Below is a small trained network, with its code and all its weights. Each question gives an input and a class and asks what happens when units are switched off, that is, made to give their printed mean instead of their output.

import numpy as np


def w(rows, s, z=0):
    codes = np.array(rows[::2]) - 128.0
    scale = np.full(codes.shape[1], s)
    scale[-1] = z or s
    return codes * scale


def f(y):
    return y / 2 * (1 + np.tanh(0.7978845608 * (y + 0.044715 * y**3)))


def log_softmax(a):
    a = a - a.max(-1, keepdims=True)
    return a - np.log(np.exp(a).sum(-1, keepdims=True))


def net(x, mask):
    res = np.array(x, float).reshape(1, 3) / 4 @ E
    y = f(res @ A[0][:, :-1].T + A[0][:, -1])
    res = res + np.where(mask, y, B[0][:, -1]) @ B[0][:, :-1]
    return log_softmax(res[-1] @ U[:, :-1].T + U[:, -1])


A, B = {}, {}
E = w([
[187,150,79,150,21,107,142,91],'x0',
[10,120,183,145,70,153,199,131],'x1',
[123,156,24,144,170,102,220,149],'x2',
],0.012)
A[0] = w([
[112,129,134,106,219,146,129,136,58],'N1',
[186,126,112,130,172,134,80,128,178],'N2',
[180,124,116,114,170,138,77,138,76],'N3',
[147,128,71,132,125,126,121,121,104],'N4',
[96,132,191,126,132,141,126,128,138],'N5',
[162,126,170,128,83,132,62,123,48],'N6',
[178,134,148,126,167,122,103,120,148],'N7',
[102,130,145,123,198,132,120,138,205],'N8',
[200,142,50,135,138,105,158,137,96],'N9',
[172,129,119,127,157,116,93,137,178],'N10',
[165,135,84,130,105,122,163,115,113],'N11',
[79,122,163,123,151,117,94,136,127],'N12',
[84,128,120,132,85,128,165,133,18],'N13',
[163,120,102,132,134,125,123,127,144],'N14',
[150,124,84,137,103,136,146,128,113],'N15',
[161,124,101,114,120,126,127,130,116],'N16',
[125,128,128,119,156,137,139,140,114],'N17',
[129,122,125,121,110,141,131,108,127],'N18',
[101,122,137,135,250,122,121,140,39],'N19',
[101,137,53,133,174,128,207,133,129],'N20',
[99,134,63,133,177,125,205,131,7],'N21',
[205,130,134,137,193,116,79,118,75],'N22',
[168,134,107,131,2,127,136,123,45],'N23',
],0.019,0.012)
B[0] = w([
[144,137,98,100,133,86,145,135,178],'N1',
[141,122,90,133,120,63,128,127,234],'N2',
[89,99,155,129,120,104,114,125,195],'N3',
[144,124,120,127,138,195,129,124,181],'N4',
[102,118,158,129,133,164,110,133,198],'N5',
[166,149,95,118,146,88,156,129,197],'N6',
[116,125,111,136,117,82,137,126,193],'N7',
[88,117,184,132,111,148,105,123,210],'N8',
[144,145,138,120,129,233,140,124,253],'N9',
[139,143,113,119,140,76,154,131,212],'N10',
[151,147,129,119,148,179,141,134,202],'N11',
[99,118,140,146,114,187,123,129,184],'N12',
[181,145,94,116,146,91,130,124,164],'N13',
[175,130,144,122,143,165,128,129,182],'N14',
[161,139,130,116,142,159,126,122,181],'N15',
[135,151,122,120,140,181,133,137,169],'N16',
[122,123,137,144,111,112,131,126,142],'N17',
[115,125,130,127,145,102,127,131,141],'N18',
[184,146,83,133,141,109,146,121,193],'N19',
[160,134,100,121,136,50,129,126,249],'N20',
[48,91,169,150,94,57,102,131,204],'N21',
[78,118,163,144,110,105,106,131,217],'N22',
[79,100,129,141,114,3,113,132,229],'N23',
],0.029,0.018)
U = w([
[55,88,151,145,79,101,99,130,205],'0',
[162,138,71,109,114,92,156,126,4],'1',
[122,144,178,106,130,252,125,127,159],'2',
],0.019,0.0025)

Each question gives the input, the list of numbers given to net, and the class t.
The units are the neurons (one row each of A and B). Each row of codes is followed by its name. A weight is (code - 128) times the scale printed after its matrix; where a second scale follows, it is the last column's (A, B and U).
mask holds one flag per neuron, in row order. A switched-off neuron (its flag False) gives its mean, the last column of its row in B, instead of its output. The means were averaged over made-up inputs and are rounded, as every weight is.
A unit's drop is (log p(t) with every unit on - log p(t) with that unit switched off) / (log p(t) with every unit on - log p(t) with every unit switched off).
The circuit of an input: a set's keep is (log p(t) with only the set's units on - log p(t) with every unit switched off) / (log p(t) with every unit on - log p(t) with every unit switched off). Starting from the 12 units with the biggest drops (on a tie, the unit counted first), units are removed one at a time, each time the one whose removal leaves the highest keep (on an exact tie, the one counted first), for as long as the keep stays at least 0.8.
units of the circuit, in order: the units of the circuit, biggest drop first
most important unit: the unit with the biggest drop
k most important neurons: the k neurons with the biggest drops, biggest first
drop when u is switched off: that unit's drop, to one decimal
input [5,-1,1], class 2: most important unit : N20
input [0,3,-4], class 2: 2 most important neurons : N23; N21
input [2,-2,-7], class 1: 2 most important neurons : N6; N21
input [0,3,0], class 2: 2 most important neurons : N23; N21
input [4,5,1], class 1: 4 most important neurons : N21; N8; N13; N22
input [8,5,1], class 1: 3 most important neurons : N21; N13; N22
input [4,-3,-8], class 1: 3 most important neurons : N6; N21; N8
input [-6,1,6], class 0: 2 most important neurons : N21; N8
input [1,-5,3], class 2: 2 most important neurons : N9; N23
input [2,-2,-3], class 1: 2 most important neurons : N21; N8
input [-3,1,0], class 2: 4 most important neurons : N23; N21; N2; N20
input [0,2,7], class 0: drop when N10 is switched off : 0.4
input [5,-8,5], class 2: drop when N9 is switched off : 1.1
input [7,-6,3], class 2: units of the circuit, in order : N9
input [0,3,-2], class 2: drop when N20 is switched off : 0.1
